Below are the code and all the weights of a small trained network. Each question names an input and a class and asks about switching units off, where a switched-off unit gives its printed mean instead of its output.

import numpy as np


def w(rows, s, z=0):
    codes = np.array(rows[::2]) - 128.0
    scale = np.full(codes.shape[1], s)
    scale[-1] = z or s
    return codes * scale


def f(y):
    return y / 2 * (1 + np.tanh(0.7978845608 * (y + 0.044715 * y**3)))


def log_softmax(a):
    a = a - a.max(-1, keepdims=True)
    return a - np.log(np.exp(a).sum(-1, keepdims=True))


def net(x, mask):
    res = np.array(x, float).reshape(1, 4) / 4 @ E
    y = f(res @ A[0][:, :-1].T + A[0][:, -1])
    res = res + np.where(mask, y, B[0][:, -1]) @ B[0][:, :-1]
    return log_softmax(res[-1] @ U[:, :-1].T + U[:, -1])


A, B = {}, {}
E = w([
[133,135,134,140,134,135,141,137],'x0',
[28,66,187,128,71,144,191,128],'x1',
[140,21,172,143,112,188,48,192],'x2',
[194,138,248,101,101,138,144,61],'x3',
],0.015)
A[0] = w([
[135,145,137,155,138,130,97,152,112],'N0',
[167,113,214,151,77,169,154,90,91],'N1',
[192,142,25,167,183,120,33,180,204],'N2',
[30,121,146,116,143,102,219,96,113],'N3',
[96,115,180,113,80,158,203,80,136],'N4',
[212,131,126,113,130,111,107,134,137],'N5',
[108,172,156,101,140,89,191,69,184],'N6',
[98,91,165,136,135,198,108,157,96],'N7',
[175,214,77,108,205,41,145,84,254],'N8',
[196,128,208,127,80,179,64,145,93],'N9',
[188,167,109,127,190,62,134,91,201],'N10',
[48,163,13,136,119,78,158,177,230],'N11',
[254,143,163,105,112,115,123,103,146],'N12',
[46,65,177,129,28,139,148,154,77],'N13',
[29,35,162,158,112,194,123,187,117],'N14',
[165,172,183,104,112,88,160,58,121],'N15',
[203,88,223,73,94,159,123,96,81],'N16',
[174,37,106,133,137,166,73,208,153],'N17',
],0.011,0.0077)
B[0] = w([
[126,140,163,129,170,158,123,126,141],'N0',
[79,150,127,122,113,182,113,52,195],'N1',
[139,238,169,59,167,198,77,161,252],'N2',
[52,66,132,20,86,132,203,153,197],'N3',
[84,164,134,103,31,89,197,68,203],'N4',
[200,87,155,139,195,126,106,140,171],'N5',
[126,105,156,73,47,35,184,70,198],'N6',
[85,143,113,167,141,129,45,139,178],'N7',
[168,169,80,211,64,127,70,83,233],'N8',
[134,72,77,134,155,204,62,89,198],'N9',
[192,140,117,188,109,146,73,48,196],'N10',
[51,119,27,136,2,182,176,215,225],'N11',
[210,30,140,158,197,103,122,60,199],'N12',
[11,196,78,191,96,100,102,97,213],'N13',
[84,187,91,178,136,64,96,180,232],'N14',
[126,124,194,134,134,49,129,63,196],'N15',
[113,135,114,180,77,246,65,7,206],'N16',
[122,152,237,56,249,120,13,173,229],'N17',
],0.0094,0.022)
U = w([
[100,172,64,181,85,210,103,80,228],'0',
[135,172,170,43,186,164,108,189,143],'1',
[181,96,140,173,133,59,122,63,113],'2',
[141,7,151,122,194,224,98,105,116],'3',
[86,53,60,82,79,120,226,177,159],'4',
[61,143,106,184,163,38,107,192,6],'5',
[76,107,227,54,107,92,184,65,75],'6',
],0.012,0.0026)

Each question gives the input, the list of numbers given to net, and the class t.
The units are the neurons (one row each of A and B). Each row of codes is followed by its name. A weight is (code - 128) times the scale printed after its matrix; where a second scale follows, it is the last column's (A, B and U).
mask holds one flag per neuron, in row order. A switched-off neuron (its flag False) gives its mean, the last column of its row in B, instead of its output. The means were averaged over made-up inputs and are rounded, as every weight is.
A unit's drop is (log p(t) with every unit on - log p(t) with that unit switched off) / (log p(t) with every unit on - log p(t) with every unit switched off).
The circuit of an input: a set's keep is (log p(t) with only the set's units on - log p(t) with every unit switched off) / (log p(t) with every unit on - log p(t) with every unit switched off). Starting from the 12 units with the biggest drops (on a tie, the unit counted first), units are removed one at a time, each time the one whose removal leaves the highest keep (on an exact tie, the one counted first), for as long as the keep stays at least 0.8.
circuit, biggest first: the units of the circuit, biggest drop first
top k neurons: the k neurons with the biggest drops, biggest first
drop of u: that unit's drop, to one decimal
input [6,-5,0,1], class 2: circuit, biggest first	[N11 N16]
input [-1,1,0,-6], class 4: circuit, biggest first	[N11 N16 N8]
input [-1,1,8,0], class 5: circuit, biggest first	[N14 N17]
input [-2,1,8,-1], class 5: top neuron	[N14]
input [5,-4,6,0], class 1: top 2 neurons	[N2 N17]
input [5,2,0,3], class 6: top 2 neurons	[N8 N11]
input [3,-8,-8,1], class 2: top 2 neurons	[N12 N15]
input [4,-8,6,1], class 3: drop of N12	0.4
input [1,8,-4,3], class 6: drop of N4	0.0
input [8,7,-5,0], class 4: drop of N11	0.1
input [-5,8,-1,-1], class 4: drop of N3	0.1
